-42,8,-12,36,43,-27 >> -42
7,5,9,7,1,6 >> 7
5801,4351,8968,6172,2641,4439,6575 >> 5801
348,327,188,461,991 >> 348
3763,8252,3722,6495,3178,6550 >> 3763
4,1,4,2,7,2 >> 4
---
[[ 27  11  30  23]
 [ 29 -19  33  38]
 [ 10  -5  11  16]] => -19

[[-17  -4 -15  13]
 [ -7   4  -9  -3]
 [-37 -10  48 -48]] => -48

[ 23 -34  -7 -17] => -34

[[  1   9  29 -24   9]
 [-28   6  -4   6 -37]
 [  5   3  13  -6   5]] => -37

[[ -6 -21  10  19  13  -2]
 [-24 -46  21  13 -34   6]
 [-18  22  27   0  -9   0]] => -46

[[-14  -8   7   9 -36]
 [  6  -6   6  -5  -3]
 [  6  -6   4 -11   5]] => -36
---
[5 7 4 2 4 5 5] => 5, 5

[[40 14 37 71 47 44]
 [39 14 38 71 47 44]
 [ 6 40 80 48 39 26]] => 40, 26

[2764 9958 5257 9197] => 2764, 9197

[[58 82 64 91 87]
 [79 78 92  0 80]] => 58, 80

[6437 5200 9500 1994 8784] => 6437, 8784

[3136 1817 5170 8924] => 3136, 8924

[[20 32 23 19 23]
 [20 11 30 25 22]
 [83  7 13 50  1]] => 20, 1
---
[[6, -15, -7, 21, -12, 21],
 [-34, 33, 28, 14, 6, 23],
 [-39, 7, -6, 30, 30, 29]]	-6

[[-2, 18, 25, -34],
 [13, 25, 19, -23],
 [3, 18, -29, -22]]	-29

[[21, -26, -2, 2],
 [16, -26, -10, 1],
 [-22, 36, -18, 3]]	-18

[[-2, -5, 10, 35, 9, -11, -27],
 [22, 28, 8, -14, 7, 8, 12],
 [4, 6, 11, -10, 4, 10, 9]]	11

[[10, 2, 5, 6, 10, 6],
 [-11, -22, -13, -21, -14, -10],
 [-27, 38, 14, 17, -12, -17]]	14

[[2, -15, -44, 25, -29, 1],
 [-3, 1, 2, -15, -4, 0],
 [-5, -1, -1, -17, -8, 0]]	-1

[[44, 11, 32, 38],
 [48, -37, -27, 17],
 [-23, 15, -2, -29]]	-2
---
[[  48  -63   71  213  -18 -238 -192 -292  -79   -1    5   -3  -82 -124]
 [  30  -43 -102  213 -174 -107 -124 -292  -24  156  -19  -59  -12 -314]
 [ 152  359  542 -354 -157 -765  351  115  200  288 -572 -668 -802  117]
 [  43  -63 -177   21  -82 -133   29  -84 -133   11 -211 -127  -26  -66]
 [  13  319 -288   71  -64   51   29   41  127 -109  -55   31  129  -15]] → -3

[[7707 4380 3785 8675 2195 8960 6520]
 [9111 1408 2080 4057 9302 1697 1101]
 [9123 1384 2065 4064 9313 1676 1081]
 [7395 4807 4077 8473 2264 9154 7053]
 [9129 1373 2059 4042 9333 1654 1057]
 [7573 4401 3853 8403 2540 8725 6464]
 [9126 1384 2064 4061 9316 1674 1082]
 [7556 4441 3876 8410 2516 8776 6519]] → 2195

[[-562 -564 -168  128  180  658  725  313  360  803  507  548  189  579
   547  770]
 [-565 -570 -568 -562  174  669  777  305  351  792  503  558  191  572
   530  741]
 [-548 -560 -528  120  185  664  763  310  377  786  534  552  189  572
   555  775]
 [-564 -563 -558 -552 -554 -540 -572 -574 -561 -564 -542 -556 -549 -549
  -534  721]
 [-552 -570 -564 -553  169  651  726  304  366  787  528  547  195  589
   551  755]
 [-562 -405  112  136  174  673  746  333  349  793  508  556  192  586
   544  763]
 [-556 -544 -558 -549 -565 -566 -562 -565 -511  782  512  566  183  596
   545  781]
 [-573 -547 -557 -556 -552 -575 -555 -558 -556 -537 -562 -559  176  585
   526  758]
 [-541 -565   80  120  201  665  733  319  341  776  509  572  190  581
   571  768]
 [-559 -561 -572 -553  178  671  742  313  359  780  518  547  188  585
   545  766]] → 579

[[754 496 449 826 334 857 670 840 630 772]
 [772 482 434 851 306 873 662 864 637 789]
 [886 239 296 462 903 263 213 360 979 848]
 [886 239 296 462 903 263 213 360 979 848]
 [753 499 451 825 334 858 672 841 626 770]
 [766 492 442 847 308 871 670 862 627 783]
 [886 240 296 463 902 264 215 361 978 848]
 [885 241 297 462 902 265 215 360 977 847]
 [754 495 449 825 337 852 667 838 631 771]
 [752 503 452 827 329 866 680 845 620 770]] → 840

[[6 4 3 5 2 6 8]
 [6 5 4 4 5 4 4]
 [6 5 3 4 5 3 7]
 [6 3 4 8 7 5 3]
 [6 5 3 5 3 7 7]
 [5 4 5 5 6 6 1]
 [6 5 4 4 5 3 6]] → 2

[[40 53 55 73 44 54 67 74 76 70 57 64 50 71 91]
 [48 58 64 61 83 83 34 33 63 27 53 39 50 87 55]
 [36 31 81 62 67 56 41 68 83 48 61 67 50 58 53]
 [61 38 73 76 76 42 33 33 39 59 70 66 50 77 56]
 [57 69 51 56 56 80 40 57 69 64 71 66 50 85 63]
 [73 98 52 50 49 44 61 44 63 55 90 79 50 53 69]
 [65 42 45 71 49 55 91 69 56 64 53 62 50 60 47]
 [92 51 52 34 57 52 46 83 60 49 30 64 50 55 40]
 [53 52 79 63 63 34 56 53 20 27 36 69 50 82 59]] → 50

[[ 26 -19 -30  13 -12   7  -2  11   6  24 -14]
 [-19   7  15  -6  -1  -1   3  -4  -8 -17   0]
 [-15   6  12  -7   1  -6  -2  -6  -6 -15   2]
 [ -4 -11  -3 -26  20 -23 -17 -25  11 -10  21]
 [ 32 -35 -36 -34  34 -38 -37 -38  33  24  34]] → 6
---
[ -7 -12  21  42] ans = -7, 42

[-39 -38 -38 -38 -38] ans = -39, -38

[ 19  29 -37  41 -46] ans = 19, -46

[ -4 -11   7 -43  10 -13 -10] ans = -4, -10

[-40 -34 -15  35 -38 -43 -27] ans = -40, -27

[ -1   8 -28  22 -40 -15] ans = -1, -15

[[ 45  -8  -5   6 -37]
 [ 17 -43  38  42 -23]
 [-46   6   7  -4  37]] ans = 45, 37

[ -2 -39  15 -22 -37] ans = -2, -37
